Below are the code and all the weights of a small trained network. Each question names an input and a class and asks about switching units off, where a switched-off unit gives its printed mean instead of its output.

import numpy as np


def w(rows, s, z=0):
    codes = np.array(rows[::2]) - 128.0
    scale = np.full(codes.shape[1], s)
    scale[-1] = z or s
    return codes * scale


def f(y):
    return y / 2 * (1 + np.tanh(0.7978845608 * (y + 0.044715 * y**3)))


def log_softmax(a):
    a = a - a.max(-1, keepdims=True)
    return a - np.log(np.exp(a).sum(-1, keepdims=True))


def net(x, mask):
    res = np.array(x, float).reshape(1, 3) / 4 @ E
    y = f(res @ A[0][:, :-1].T + A[0][:, -1])
    res = res + np.where(mask, y, B[0][:, -1]) @ B[0][:, :-1]
    return log_softmax(res[-1] @ U[:, :-1].T + U[:, -1])


A, B = {}, {}
E = w([
[10,33,127,154,86,123],'x0',
[228,96,224,138,37,69],'x1',
[116,155,180,254,164,43],'x2',
],0.0083)
A[0] = w([
[63,152,81,117,129,106,163],'N1',
[61,69,91,138,51,137,126],'N2',
[119,109,134,78,106,189,175],'N3',
[95,149,17,138,221,134,107],'N4',
[61,47,162,80,173,80,138],'N5',
[211,97,101,29,168,202,105],'N6',
[233,187,119,125,218,138,112],'N7',
[218,204,137,101,202,151,125],'N8',
[48,62,145,224,109,165,147],'N9',
[168,114,122,63,147,170,81],'N10',
[171,145,160,98,7,52,102],'N11',
[128,92,144,231,154,48,105],'N12',
[142,142,197,203,234,57,105],'N13',
[16,110,154,111,27,96,85],'N14',
[63,141,150,82,68,154,254],'N15',
[197,13,75,41,64,167,120],'N16',
[162,132,213,135,1,123,121],'N17',
[46,167,115,123,202,179,109],'N18',
[148,67,93,18,128,137,75],'N19',
[53,40,81,141,61,108,100],'N20',
[185,85,203,130,61,89,126],'N21',
[187,40,188,85,129,130,98],'N22',
[137,114,60,76,35,200,81],'N23',
],0.0069,0.006)
B[0] = w([
[181,102,85,150,127,164,189],'N1',
[117,125,149,158,97,101,199],'N2',
[169,184,198,152,149,106,201],'N3',
[88,2,125,135,177,188,232],'N4',
[166,103,100,153,103,101,177],'N5',
[133,145,144,123,138,70,229],'N6',
[87,87,37,129,12,35,233],'N7',
[126,47,26,188,38,64,237],'N8',
[144,165,138,181,114,80,227],'N9',
[30,161,142,104,121,60,156],'N10',
[64,55,68,70,145,191,220],'N11',
[52,136,195,72,197,98,224],'N12',
[46,206,182,97,178,58,240],'N13',
[108,88,71,136,90,37,186],'N14',
[244,180,190,203,111,128,254],'N15',
[112,210,132,81,179,121,242],'N16',
[64,24,41,88,193,249,238],'N17',
[116,40,61,132,170,180,214],'N18',
[58,161,171,74,138,60,183],'N19',
[59,137,108,146,36,120,203],'N20',
[104,82,99,121,163,208,238],'N21',
[66,118,79,45,200,152,171],'N22',
[25,179,180,77,148,92,196],'N23',
],0.0062,0.0053)
U = w([
[108,47,91,109,188,201,84],'0',
[116,94,86,136,6,64,64],'1',
[81,196,161,93,198,96,77],'2',
[182,136,144,152,123,162,255],'3',
],0.013,0.0045)

Each question gives the input, the list of numbers given to net, and the class t.
The units are the neurons (one row each of A and B). Each row of codes is followed by its name. A weight is (code - 128) times the scale printed after its matrix; where a second scale follows, it is the last column's (A, B and U).
mask holds one flag per neuron, in row order. A switched-off neuron (its flag False) gives its mean, the last column of its row in B, instead of its output. The means were averaged over made-up inputs and are rounded, as every weight is.
A unit's drop is (log p(t) with every unit on - log p(t) with that unit switched off) / (log p(t) with every unit on - log p(t) with every unit switched off).
The circuit of an input: a set's keep is (log p(t) with only the set's units on - log p(t) with every unit switched off) / (log p(t) with every unit on - log p(t) with every unit switched off). Starting from the 12 units with the biggest drops (on a tie, the unit counted first), units are removed one at a time, each time the one whose removal leaves the highest keep (on an exact tie, the one counted first), for as long as the keep stays at least 0.8.
circuit, biggest first: the units of the circuit, biggest drop first
most important unit: the unit with the biggest drop
k most important neurons: the k neurons with the biggest drops, biggest first
drop of u: that unit's drop, to one decimal
input [4,-2,2], class 1: circuit, biggest first : [N17, N16]
input [-7,-2,-6], class 1: most important unit : N8
input [-7,-6,3], class 1: circuit, biggest first : [N7, N8]
input [-7,-4,-7], class 1: circuit, biggest first : [N8, N7]
input [3,4,3], class 0: circuit, biggest first : [N17, N7]
input [7,0,8], class 2: 3 most important neurons : [N12, N13, N8]
input [-3,7,-7], class 0: 2 most important neurons : [N17, N11]
input [-8,-7,6], class 1: 3 most important neurons : [N7, N8, N17]
input [6,3,8], class 2: 2 most important neurons : [N12, N13]
input [1,-3,0], class 3: 2 most important neurons : [N17, N11]
input [-4,6,-7], class 2: drop of N13 : -0.1
input [4,-3,-1], class 1: drop of N17 : 0.4
input [5,7,4], class 0: drop of N17 : 0.2
input [2,7,-6], class 0: circuit, biggest first : [N17]
